Below is a small trained network, with its code and all its weights. Each question gives an input and a class and asks what happens when units are switched off, that is, made to give their printed mean instead of their output.

import numpy as np


def w(rows, s, z=0):
    codes = np.array(rows[::2]) - 128.0
    scale = np.full(codes.shape[1], s)
    scale[-1] = z or s
    return codes * scale


def f(y):
    return np.maximum(y, 0)


def log_softmax(a):
    a = a - a.max(-1, keepdims=True)
    return a - np.log(np.exp(a).sum(-1, keepdims=True))


def net(x, mask):
    res = np.array(x, float).reshape(1, 4) / 4 @ E
    y = f(res @ A[0][:, :-1].T + A[0][:, -1])
    res = res + np.where(mask, y, B[0][:, -1]) @ B[0][:, :-1]
    return log_softmax(res[-1] @ U[:, :-1].T + U[:, -1])


A, B = {}, {}
E = w([
[195,204,206,102],'x0',
[63,94,253,206],'x1',
[158,186,80,247],'x2',
[229,33,160,146],'x3',
],0.0059)
A[0] = w([
[178,190,158,150,112],'neuron 1',
[80,92,175,2,101],'neuron 2',
[197,45,126,164,83],'neuron 3',
[209,99,162,138,102],'neuron 4',
[148,178,85,230,91],'neuron 5',
[163,177,142,149,107],'neuron 6',
[65,72,73,134,91],'neuron 7',
[184,162,51,74,82],'neuron 8',
[81,131,204,159,68],'neuron 9',
[164,150,60,90,88],'neuron 10',
[160,189,158,122,66],'neuron 11',
[92,78,59,193,120],'neuron 12',
[135,148,107,199,147],'neuron 13',
[137,142,108,177,86],'neuron 14',
[110,126,179,167,84],'neuron 15',
[152,164,158,119,254],'neuron 16',
[112,118,155,105,114],'neuron 17',
[151,163,179,71,89],'neuron 18',
[156,137,85,104,79],'neuron 19',
[74,168,119,119,97],'neuron 20',
[100,165,131,120,97],'neuron 21',
[97,113,170,162,99],'neuron 22',
[86,123,180,186,117],'neuron 23',
[151,171,129,170,98],'neuron 24',
[76,193,122,116,86],'neuron 25',
[94,84,92,140,48],'neuron 26',
[47,182,110,131,110],'neuron 27',
[112,201,158,112,130],'neuron 28',
],0.017,0.0078)
B[0] = w([
[164,118,80,68,187],'neuron 1',
[76,6,169,109,255],'neuron 2',
[188,106,146,202,216],'neuron 3',
[211,120,113,176,202],'neuron 4',
[79,16,150,116,217],'neuron 5',
[136,93,97,91,168],'neuron 6',
[175,178,114,64,193],'neuron 7',
[73,172,68,168,215],'neuron 8',
[94,159,49,149,205],'neuron 9',
[80,165,93,159,194],'neuron 10',
[183,117,57,90,161],'neuron 11',
[177,168,118,49,213],'neuron 12',
[78,81,179,122,201],'neuron 13',
[117,71,125,121,160],'neuron 14',
[119,148,62,153,180],'neuron 15',
[90,247,255,85,242],'neuron 16',
[104,119,127,112,164],'neuron 17',
[182,73,18,73,180],'neuron 18',
[109,138,85,152,164],'neuron 19',
[170,115,133,168,168],'neuron 20',
[161,112,117,154,151],'neuron 21',
[101,157,84,149,187],'neuron 22',
[79,173,88,146,216],'neuron 23',
[116,67,122,116,166],'neuron 24',
[182,105,117,180,173],'neuron 25',
[177,129,81,78,151],'neuron 26',
[181,124,159,186,196],'neuron 27',
[199,130,113,142,185],'neuron 28',
],0.043,0.0087)
U = w([
[54,151,5,165,132],'0',
[89,1,92,87,102],'1',
[236,101,100,211,164],'2',
[185,123,40,11,172],'3',
[83,202,198,87,254],'4',
[111,127,136,142,65],'5',
[117,135,134,126,65],'6',
[112,129,131,130,72],'7',
],0.0075,0.0072)

Each question gives the input, the list of numbers given to net, and the class t.
The units are the neurons (one row each of A and B). Each row of codes is followed by its name. A weight is (code - 128) times the scale printed after its matrix; where a second scale follows, it is the last column's (A, B and U).
mask holds one flag per neuron, in row order. A switched-off neuron (its flag False) gives its mean, the last column of its row in B, instead of its output. The means were averaged over made-up inputs and are rounded, as every weight is.
A unit's drop is (log p(t) with every unit on - log p(t) with that unit switched off) / (log p(t) with every unit on - log p(t) with every unit switched off).
most important unit: the unit with the biggest drop
top k neurons: the k neurons with the biggest drops, biggest first
drop when u is switched off: that unit's drop, to one decimal
input [-2,-4,-1,-5], class 2: most important unit -> neuron 27
input [7,3,8,5], class 1: top 2 neurons -> (neuron 5; neuron 13)
input [7,-4,4,-7], class 2: top 4 neurons -> (neuron 25; neuron 27; neuron 28; neuron 12)
input [4,-3,-1,5], class 2: top 2 neurons -> (neuron 4; neuron 12)
input [6,-6,-2,-2], class 0: top 3 neurons -> (neuron 8; neuron 10; neuron 12)
input [0,3,7,-6], class 1: top 2 neurons -> (neuron 5; neuron 13)
input [-5,4,2,-2], class 3: top 4 neurons -> (neuron 12; neuron 16; neuron 8; neuron 7)
input [8,6,-3,-5], class 3: top 2 neurons -> (neuron 18; neuron 28)
input [-7,6,1,-6], class 3: top 3 neurons -> (neuron 12; neuron 7; neuron 3)
input [7,5,7,3], class 1: top 3 neurons -> (neuron 5; neuron 13; neuron 12)
input [-4,-3,3,5], class 2: top 3 neurons -> (neuron 3; neuron 2; neuron 16)
input [3,-3,7,-8], class 2: top 4 neurons -> (neuron 27; neuron 2; neuron 25; neuron 28)
input [-8,-3,1,6], class 3: top 2 neurons -> (neuron 12; neuron 7)
input [7,1,5,-4], class 3: most important unit -> neuron 2
input [7,-8,-7,-8], class 0: top 3 neurons -> (neuron 8; neuron 10; neuron 3)
input [1,3,8,-6], class 1: drop when neuron 5 is switched off -> 1.8
input [-3,3,1,5], class 2: drop when neuron 3 is switched off -> 0.2
input [-8,2,5,-8], class 2: drop when neuron 7 is switched off -> 0.0
